Below is a small trained network, with its code and all its weights. Each question gives an input and a target symbol and asks what happens when units are switched off, that is, made to give their printed mean instead of their output.

import numpy as np


def w(rows, s, z=0):
    codes = np.array(rows[::2]) - 128.0
    scale = np.full(codes.shape[1], s)
    scale[-1] = z or s
    return codes * scale


def f(y):
    return y / 2 * (1 + np.tanh(0.7978845608 * (y + 0.044715 * y**3)))


def softmax(a):
    e = np.exp(a - a.max(-1, keepdims=True))
    return e / e.sum(-1, keepdims=True)


def log_softmax(a):
    a = a - a.max(-1, keepdims=True)
    return a - np.log(np.exp(a).sum(-1, keepdims=True))


def net(x, mask):
    ids = ['αβδηθλξπφω'.index(c) for c in x.split()]
    T = len(ids)
    res = E[ids] + P[:T]
    u = 0
    for l in range(3):
        r = res
        for j in range(3):
            rows = slice(2 * j, 2 * j + 2)
            q, k, v = (r @ M[l][rows].T for M in (Q, K, V))
            z = softmax(np.where(np.tri(T) > 0, q @ k.T / 2**0.5, -1e9)) @ v
            o = O[l][rows]
            res = res + np.where(mask[u + j], z, o[:, -1]) @ o[:, :-1]
        u += 3
        y = f(res @ A[l][:, :-1].T + A[l][:, -1])
        res = res + np.where(mask[u : u + 16], y, B[l][:, -1]) @ B[l][:, :-1]
        u += 16
    return log_softmax(res[-1] @ U[:, :-1].T + U[:, -1])


Q, K, V, O, A, B = {}, {}, {}, {}, {}, {}
E = w([
[247,98,105],'α',
[168,119,137],'β',
[128,111,102],'δ',
[156,110,162],'η',
[206,112,147],'θ',
[96,113,143],'λ',
[194,102,181],'ξ',
[90,106,31],'π',
[163,119,207],'φ',
[234,130,232],'ω',
],0.012)
P = w([
[142,86,160],'0',
[190,251,37],'1',
[109,111,152],'2',
[213,255,110],'3',
[96,136,185],'4',
[144,247,73],'5',
[102,123,157],'6',
],0.0097)
Q[0] = w([
[93,148,35],'0.h0',
[40,151,149],'0.h0',
[163,182,2],'0.h1',
[119,187,175],'0.h1',
[103,98,83],'0.h2',
[141,157,126],'0.h2',
],0.0082)
K[0] = w([
[180,221,133],'0.h0',
[140,254,112],'0.h0',
[137,145,80],'0.h1',
[112,151,64],'0.h1',
[175,188,109],'0.h2',
[195,46,125],'0.h2',
],0.0085)
V[0] = w([
[104,117,121],'0.h0',
[95,130,181],'0.h0',
[94,174,168],'0.h1',
[127,119,80],'0.h1',
[1,144,126],'0.h2',
[152,77,211],'0.h2',
],0.0095)
O[0] = w([
[1,141,127,104],'0.h0',
[67,72,170,121],'0.h0',
[192,96,140,112],'0.h1',
[230,148,104,115],'0.h1',
[185,153,85,3],'0.h2',
[176,204,113,185],'0.h2',
],0.0059,0.0065)
A[0] = w([
[95,92,136,220],'0.n0',
[104,180,137,120],'0.n1',
[132,157,80,134],'0.n2',
[90,88,113,115],'0.n3',
[6,100,88,115],'0.n4',
[100,58,183,148],'0.n5',
[196,45,109,114],'0.n6',
[98,154,114,199],'0.n7',
[164,152,155,79],'0.n8',
[6,47,111,183],'0.n9',
[137,187,71,4],'0.n10',
[16,25,113,114],'0.n11',
[183,165,174,214],'0.n12',
[163,166,84,209],'0.n13',
[111,157,147,99],'0.n14',
[90,108,94,79],'0.n15',
],0.012,0.0019)
B[0] = w([
[155,144,217,135],'0.n0',
[116,117,23,140],'0.n1',
[175,124,106,146],'0.n2',
[87,123,175,119],'0.n3',
[110,137,130,139],'0.n4',
[181,56,161,172],'0.n5',
[152,177,89,140],'0.n6',
[210,172,113,133],'0.n7',
[108,133,134,175],'0.n8',
[93,200,180,149],'0.n9',
[159,119,225,157],'0.n10',
[116,188,160,146],'0.n11',
[156,116,3,255],'0.n12',
[96,159,147,187],'0.n13',
[163,128,153,134],'0.n14',
[124,121,175,117],'0.n15',
],0.0064,0.0063)
Q[1] = w([
[107,116,217],'1.h0',
[77,99,115],'1.h0',
[91,121,180],'1.h1',
[206,33,109],'1.h1',
[44,254,86],'1.h2',
[56,40,105],'1.h2',
],0.0085)
K[1] = w([
[75,254,125],'1.h0',
[88,225,115],'1.h0',
[30,148,91],'1.h1',
[133,74,7],'1.h1',
[140,81,122],'1.h2',
[145,108,56],'1.h2',
],0.0084)
V[1] = w([
[84,154,50],'1.h0',
[126,151,107],'1.h0',
[1,54,3],'1.h1',
[164,65,191],'1.h1',
[221,137,80],'1.h2',
[117,117,66],'1.h2',
],0.0096)
O[1] = w([
[68,98,166,80],'1.h0',
[151,254,154,124],'1.h0',
[163,145,183,2],'1.h1',
[119,100,128,139],'1.h1',
[165,156,155,200],'1.h2',
[150,149,137,113],'1.h2',
],0.0099,0.0084)
A[1] = w([
[171,116,121,98],'1.n0',
[106,142,121,22],'1.n1',
[94,180,218,157],'1.n2',
[105,161,47,159],'1.n3',
[31,111,103,72],'1.n4',
[125,110,200,252],'1.n5',
[141,116,144,173],'1.n6',
[99,170,96,206],'1.n7',
[138,113,84,219],'1.n8',
[133,168,114,34],'1.n9',
[87,10,105,33],'1.n10',
[167,33,185,138],'1.n11',
[119,235,141,72],'1.n12',
[97,170,87,91],'1.n13',
[214,112,142,135],'1.n14',
[167,190,147,194],'1.n15',
],0.013,0.0028)
B[1] = w([
[167,138,137,179],'1.n0',
[190,52,201,111],'1.n1',
[77,193,106,165],'1.n2',
[200,186,205,254],'1.n3',
[166,149,161,126],'1.n4',
[2,138,76,162],'1.n5',
[84,120,118,138],'1.n6',
[179,202,134,194],'1.n7',
[143,237,133,221],'1.n8',
[114,100,137,154],'1.n9',
[74,151,207,138],'1.n10',
[85,25,191,189],'1.n11',
[219,117,237,196],'1.n12',
[213,79,134,173],'1.n13',
[204,77,98,239],'1.n14',
[84,171,83,223],'1.n15',
],0.0053,0.0064)
Q[2] = w([
[126,188,186],'2.h0',
[193,130,254],'2.h0',
[145,214,103],'2.h1',
[73,178,82],'2.h1',
[98,153,217],'2.h2',
[130,140,228],'2.h2',
],0.0091)
K[2] = w([
[62,238,143],'2.h0',
[203,180,70],'2.h0',
[141,103,198],'2.h1',
[76,185,186],'2.h1',
[197,168,153],'2.h2',
[2,110,37],'2.h2',
],0.0071)
V[2] = w([
[161,134,164],'2.h0',
[70,166,40],'2.h0',
[255,208,128],'2.h1',
[118,191,145],'2.h1',
[78,182,97],'2.h2',
[32,218,166],'2.h2',
],0.009)
O[2] = w([
[155,143,61,180],'2.h0',
[38,254,76,94],'2.h0',
[227,28,7,254],'2.h1',
[124,54,203,125],'2.h1',
[245,72,199,84],'2.h2',
[77,191,175,30],'2.h2',
],0.0053,0.0096)
A[2] = w([
[163,73,163,93],'2.n0',
[179,162,131,128],'2.n1',
[166,130,173,100],'2.n2',
[171,101,94,144],'2.n3',
[97,252,128,119],'2.n4',
[89,135,87,213],'2.n5',
[150,173,62,191],'2.n6',
[134,130,102,187],'2.n7',
[163,162,58,162],'2.n8',
[35,45,127,161],'2.n9',
[14,98,146,2],'2.n10',
[177,192,103,112],'2.n11',
[92,59,118,97],'2.n12',
[109,86,61,139],'2.n13',
[170,224,149,145],'2.n14',
[156,136,231,246],'2.n15',
],0.013,0.0076)
B[2] = w([
[161,168,254,156],'2.n0',
[121,64,115,197],'2.n1',
[196,77,135,134],'2.n2',
[127,134,159,231],'2.n3',
[121,147,188,172],'2.n4',
[101,163,39,140],'2.n5',
[71,123,123,236],'2.n6',
[62,144,116,175],'2.n7',
[75,106,194,251],'2.n8',
[157,86,49,154],'2.n9',
[143,142,208,134],'2.n10',
[126,100,100,220],'2.n11',
[225,156,100,153],'2.n12',
[103,180,139,181],'2.n13',
[170,177,124,211],'2.n14',
[131,173,48,145],'2.n15',
],0.0085,0.022)
U = w([
[129,82,249,40],'α',
[139,100,45,155],'β',
[176,105,90,121],'δ',
[102,107,177,241],'η',
[49,42,160,118],'θ',
[168,180,130,89],'λ',
[89,104,110,252],'ξ',
[202,114,154,35],'π',
[55,143,185,106],'φ',
[52,115,45,153],'ω',
],0.012,0.0041)

Each question gives the input, a string of symbols that net reads in full, and the target symbol t.
The units are the heads (2 rows each of Q, K, V and O) and the neurons (one row each of A and B). Each row of codes is followed by its name. A weight is (code - 128) times the scale printed after its matrix; where a second scale follows, it is the last column's (O, A, B and U).
mask holds one flag per unit, layer by layer, with each layer's heads first. A switched-off unit (its flag False) gives its mean, the last column of its rows in O or B, instead of its output. The means were averaged over made-up inputs and are rounded, as every weight is.
A unit's drop is (log p(t) with every unit on - log p(t) with that unit switched off) / (log p(t) with every unit on - log p(t) with every unit switched off).
most important unit: the unit with the biggest drop
top k neurons: the k neurons with the biggest drops, biggest first
k most important neurons of layer l: the k neurons of layer l with the biggest drops, biggest first
drop when u is switched off: that unit's drop, to one decimal
input λ α λ α λ α, target λ: most important unit -> 2.h1
input ω β ξ π β ξ, target ω: 3 most important neurons of layer 2 -> [2.n0, 2.n6, 2.n11]
input α π α β, target α: 3 most important neurons of layer 2 -> [2.n8, 2.n0, 2.n3]
input θ ω θ λ, target θ: 2 most important neurons of layer 2 -> [2.n8, 2.n6]
input α π δ ξ, target α: 3 most important neurons of layer 0 -> [0.n6, 0.n5, 0.n13]
input α ξ π β, target α: top 2 neurons -> [1.n12, 2.n8]
input θ δ η, target β: 3 most important neurons of layer 1 -> [1.n3, 1.n12, 1.n5]
input α δ η, target β: 3 most important neurons of layer 1 -> [1.n3, 1.n5, 1.n12]
input φ δ δ ω, target φ: 2 most important neurons of layer 1 -> [1.n11, 1.n15]
input ω ω α π λ, target φ: top 3 neurons -> [1.n2, 0.n12, 1.n5]
input λ λ λ β, target λ: top 2 neurons -> [0.n12, 2.n14]
input φ π η η, target φ: 4 most important neurons of layer 1 -> [1.n11, 1.n3, 1.n15, 1.n8]
input ω π ξ, target π: 3 most important neurons of layer 2 -> [2.n0, 2.n12, 2.n6]
input α α δ ω π ω π, target λ: most important unit -> 0.n12
input η π θ ξ λ, target φ: top 3 neurons -> [1.n2, 0.n12, 0.n9]
input λ η α φ α ξ π, target λ: 2 most important neurons of layer 0 -> [0.n9, 0.n12]
input α ω ξ, target π: 2 most important neurons of layer 2 -> [2.n12, 2.n0]
input φ ω δ φ, target φ: top 3 neurons -> [1.n11, 2.n4, 0.n5]
input φ λ δ φ, target φ: 3 most important neurons of layer 2 -> [2.n4, 2.n8, 2.n6]
input ω φ δ λ β π α, target θ: most important unit -> 0.n6
input α δ π β δ δ, target π: 2 most important neurons of layer 0 -> [0.n5, 0.n12]
input λ θ λ δ λ α, target λ: top 3 neurons -> [0.n12, 2.n14, 1.n8]
input φ β β η, target φ: top 2 neurons -> [1.n11, 0.n5]
input ω π α η, target ω: 3 most important neurons of layer 1 -> [1.n15, 1.n11, 1.n14]
input φ π ξ δ, target φ: 2 most important neurons of layer 1 -> [1.n11, 1.n3]
input ω ω β ω, target ω: top 2 neurons -> [2.n6, 1.n15]
input π δ ξ α φ, target δ: top neuron -> [0.n5]
input ω ξ ω θ, target ω: drop when 0.n5 is switched off -> 0.2
input π ω ξ λ δ φ α, target θ: drop when 0.n6 is switched off -> 0.3
input ω θ α ξ, target ω: drop when 2.n3 is switched off -> -0.1
